Below are the code and all the weights of a small trained network. Each question names an input and a target symbol and asks about switching units off, where a switched-off unit gives its printed mean instead of its output.

import numpy as np


def w(rows, s, z=0):
    codes = np.array(rows[::2]) - 128.0
    scale = np.full(codes.shape[1], s)
    scale[-1] = z or s
    return codes * scale


def f(y):
    return np.maximum(y, 0)


def softmax(a):
    e = np.exp(a - a.max(-1, keepdims=True))
    return e / e.sum(-1, keepdims=True)


def log_softmax(a):
    a = a - a.max(-1, keepdims=True)
    return a - np.log(np.exp(a).sum(-1, keepdims=True))


def net(x, mask):
    ids = ['αβδεζηλμξπτφψω'.index(c) for c in x.split()]
    T = len(ids)
    res = E[ids] + P[:T]
    u = 0
    for l in range(2):
        q, k, v = (res @ M[l].T for M in (Q, K, V))
        z = softmax(np.where(np.tri(T) > 0, q @ k.T / 2**0.5, -1e9)) @ v
        res = res + np.where(mask[u], z, O[l][:, -1]) @ O[l][:, :-1]
        u += 1
        y = f(res @ A[l][:, :-1].T + A[l][:, -1])
        res = res + np.where(mask[u : u + 12], y, B[l][:, -1]) @ B[l][:, :-1]
        u += 12
    return log_softmax(res[-1] @ U[:, :-1].T + U[:, -1])


Q, K, V, O, A, B = {}, {}, {}, {}, {}, {}
E = w([
[90,204,64,106,145],'α',
[43,67,170,149,92],'β',
[225,162,173,126,112],'δ',
[122,198,125,78,130],'ε',
[214,169,137,129,110],'ζ',
[152,183,71,156,136],'η',
[70,19,166,159,94],'λ',
[170,2,164,167,124],'μ',
[113,194,58,134,135],'ξ',
[155,184,171,78,121],'π',
[204,164,108,170,126],'τ',
[99,204,84,86,143],'φ',
[125,7,211,105,97],'ψ',
[43,84,128,134,102],'ω',
],0.0063)
P = w([
[218,219,111,98,47],'0',
[113,168,212,84,241],'1',
[225,171,200,204,243],'2',
[96,143,99,206,6],'3',
[22,124,154,45,129],'4',
[212,105,210,49,239],'5',
[35,163,168,99,92],'6',
[110,54,10,254,28],'7',
[43,115,168,51,99],'8',
[251,15,63,33,230],'9',
],0.0061)
Q[0] = w([
[239,162,114,34,254],'L0H0',
[15,158,160,193,3],'L0H0',
],0.0064)
K[0] = w([
[119,123,3,254,19],'L0H0',
[47,156,251,9,238],'L0H0',
],0.0065)
V[0] = w([
[79,123,251,1,215],'L0H0',
[159,166,223,173,202],'L0H0',
],0.0056)
O[0] = w([
[152,66,6,2,161,165],'L0H0',
[110,95,171,64,226,254],'L0H0',
],0.006,0.00093)
A[0] = w([
[250,210,62,19,118,205],'L0N0',
[93,250,154,187,28,235],'L0N1',
[154,8,133,81,172,105],'L0N2',
[72,217,168,111,224,173],'L0N3',
[254,188,82,65,130,159],'L0N4',
[103,248,191,236,118,123],'L0N5',
[94,214,59,54,26,36],'L0N6',
[68,63,88,33,226,217],'L0N7',
[23,13,149,115,45,105],'L0N8',
[70,179,83,212,34,98],'L0N9',
[102,4,126,113,93,175],'L0N10',
[235,69,202,246,138,252],'L0N11',
],0.0064,0.003)
B[0] = w([
[242,149,67,10,194,250],'L0N0',
[55,232,216,116,7,213],'L0N1',
[165,121,221,253,91,169],'L0N2',
[78,214,72,204,143,221],'L0N3',
[249,137,154,15,225,208],'L0N4',
[62,248,246,215,112,183],'L0N5',
[42,252,19,31,42,166],'L0N6',
[28,138,81,215,180,252],'L0N7',
[187,150,98,211,229,180],'L0N8',
[24,228,79,203,20,149],'L0N9',
[139,89,195,251,166,193],'L0N10',
[186,48,250,170,180,253],'L0N11',
],0.0064,0.004)
Q[1] = w([
[28,34,35,16,2],'L1H0',
[31,14,167,239,242],'L1H0',
],0.0064)
K[1] = w([
[28,175,254,77,251],'L1H0',
[232,189,212,122,3],'L1H0',
],0.0064)
V[1] = w([
[79,238,7,2,121],'L1H0',
[254,35,240,21,163],'L1H0',
],0.0064)
O[1] = w([
[221,12,96,73,3,255],'L1H0',
[4,8,227,57,255,90],'L1H0',
],0.0064,0.0052)
A[1] = w([
[185,245,74,244,88,101],'L1N0',
[61,16,153,96,74,30],'L1N1',
[62,218,238,177,67,195],'L1N2',
[94,20,56,69,219,159],'L1N3',
[178,129,175,2,90,199],'L1N4',
[111,205,175,222,113,58],'L1N5',
[202,235,70,65,247,109],'L1N6',
[5,75,224,102,195,185],'L1N7',
[144,240,137,242,120,125],'L1N8',
[192,68,48,143,30,3],'L1N9',
[239,83,36,19,163,140],'L1N10',
[88,186,222,216,70,36],'L1N11',
],0.0058,0.0059)
B[1] = w([
[246,184,219,38,65,254],'L1N0',
[7,27,223,4,62,156],'L1N1',
[31,161,28,237,82,217],'L1N2',
[205,128,240,16,83,191],'L1N3',
[102,149,19,235,153,224],'L1N4',
[20,12,99,120,59,174],'L1N5',
[51,16,160,15,240,204],'L1N6',
[201,230,137,181,186,237],'L1N7',
[61,30,215,54,31,226],'L1N8',
[186,218,25,87,253,198],'L1N9',
[93,45,6,131,164,218],'L1N10',
[13,11,36,189,129,165],'L1N11',
],0.0063,0.0092)
U = w([
[197,193,64,161,160,20],'α',
[100,111,131,180,37,219],'β',
[112,118,186,28,205,1],'δ',
[96,3,79,52,179,87],'ε',
[137,127,208,75,105,164],'ζ',
[173,134,186,101,69,169],'η',
[30,86,75,233,92,184],'λ',
[130,248,111,233,162,192],'μ',
[219,230,133,99,122,25],'ξ',
[46,32,189,45,93,36],'π',
[37,105,94,192,178,187],'τ',
[122,95,23,148,180,174],'φ',
[164,195,148,115,210,188],'ψ',
[173,192,143,163,52,131],'ω',
],0.006,0.0043)

Each question gives the input, a string of symbols that net reads in full, and the target symbol t.
The units are the heads (2 rows each of Q, K, V and O) and the neurons (one row each of A and B). Each row of codes is followed by its name. A weight is (code - 128) times the scale printed after its matrix; where a second scale follows, it is the last column's (O, A, B and U).
mask holds one flag per unit, layer by layer, with each layer's heads first. A switched-off unit (its flag False) gives its mean, the last column of its rows in O or B, instead of its output. The means were averaged over made-up inputs and are rounded, as every weight is.
A unit's drop is (log p(t) with every unit on - log p(t) with that unit switched off) / (log p(t) with every unit on - log p(t) with every unit switched off).
The circuit of an input: a set's keep is (log p(t) with only the set's units on - log p(t) with every unit switched off) / (log p(t) with every unit on - log p(t) with every unit switched off). Starting from the 12 units with the biggest drops (on a tie, the unit counted first), units are removed one at a time, each time the one whose removal leaves the highest keep (on an exact tie, the one counted first), for as long as the keep stays at least 0.8.
circuit, biggest first: the units of the circuit, biggest drop first
most important unit: the unit with the biggest drop
k most important neurons: the k neurons with the biggest drops, biggest first
k most important neurons of layer l: the k neurons of layer l with the biggest drops, biggest first
input δ ε μ τ α α, target λ: most important unit : L0H0
input ε δ δ η π μ μ ψ ω π, target δ: circuit, biggest first : L1H0; L1N6; L0N4
input ζ ε ε, target μ: circuit, biggest first : L0H0; L1H0; L0N5
input α π π, target ξ: circuit, biggest first : L0H0; L1H0; L1N0; L0N9
input α ε ψ τ π ψ τ, target ε: 2 most important neurons of layer 0 : L0N11; L0N0
input ζ λ ψ φ, target π: 3 most important neurons of layer 0 : L0N7; L0N0; L0N4
input τ ψ τ, target λ: 2 most important neurons : L0N5; L1N2
input φ ε τ, target α: 3 most important neurons : L0N6; L1N9; L0N0
input π λ μ λ, target π: 3 most important neurons : L1N1; L0N4; L0N0
input τ δ ζ, target λ: 2 most important neurons of layer 0 : L0N5; L0N11
input ε μ ψ, target ε: 4 most important neurons : L0N0; L0N4; L0N6; L1N1
input ξ τ η π, target λ: 2 most important neurons : L1N2; L0N1
input ψ π ε φ λ, target ψ: 2 most important neurons : L1N7; L1N3
input η ε μ φ ξ π α μ τ ε, target τ: most important unit : L0H0
input ε ε α η ζ δ ξ η δ τ, target β: 2 most important neurons of layer 0 : L0N5; L0N1
input ε ε λ, target ε: 3 most important neurons of layer 0 : L0N0; L0N4; L0N6
input π π ε ζ π β, target π: 2 most important neurons : L1N1; L0N0
input α τ τ α μ, target α: 2 most important neurons of layer 0 : L0N9; L0N6
input ψ ε ε, target δ: 2 most important neurons of layer 1 : L1N6; L1N3
input φ τ α π μ ε, target ε: 2 most important neurons of layer 1 : L1N6; L1N7
input ε ω μ ε ε π, target φ: 2 most important neurons of layer 1 : L1N10; L1N4
input λ π η τ π δ φ ξ β ζ, target ω: most important unit : L0H0
input ε π τ, target φ: 4 most important neurons of layer 0 : L0N6; L0N0; L0N4; L0N11
input ε φ μ ε φ α, target φ: 3 most important neurons : L0N11; L1N10; L0N6
input α ε α η π β δ δ α β, target α: 3 most important neurons of layer 0 : L0N1; L0N9; L0N6
input ζ λ ε ω δ ε τ λ δ ε, target π: 2 most important neurons of layer 1 : L1N8; L1N6
input ε π φ ε ψ, target ε: most important neuron : L0N6
input β α ε α, target ξ: 2 most important neurons : L1N0; L0N3
input φ π λ δ δ ε η μ, target φ: 2 most important neurons of layer 0 : L0N0; L0N4
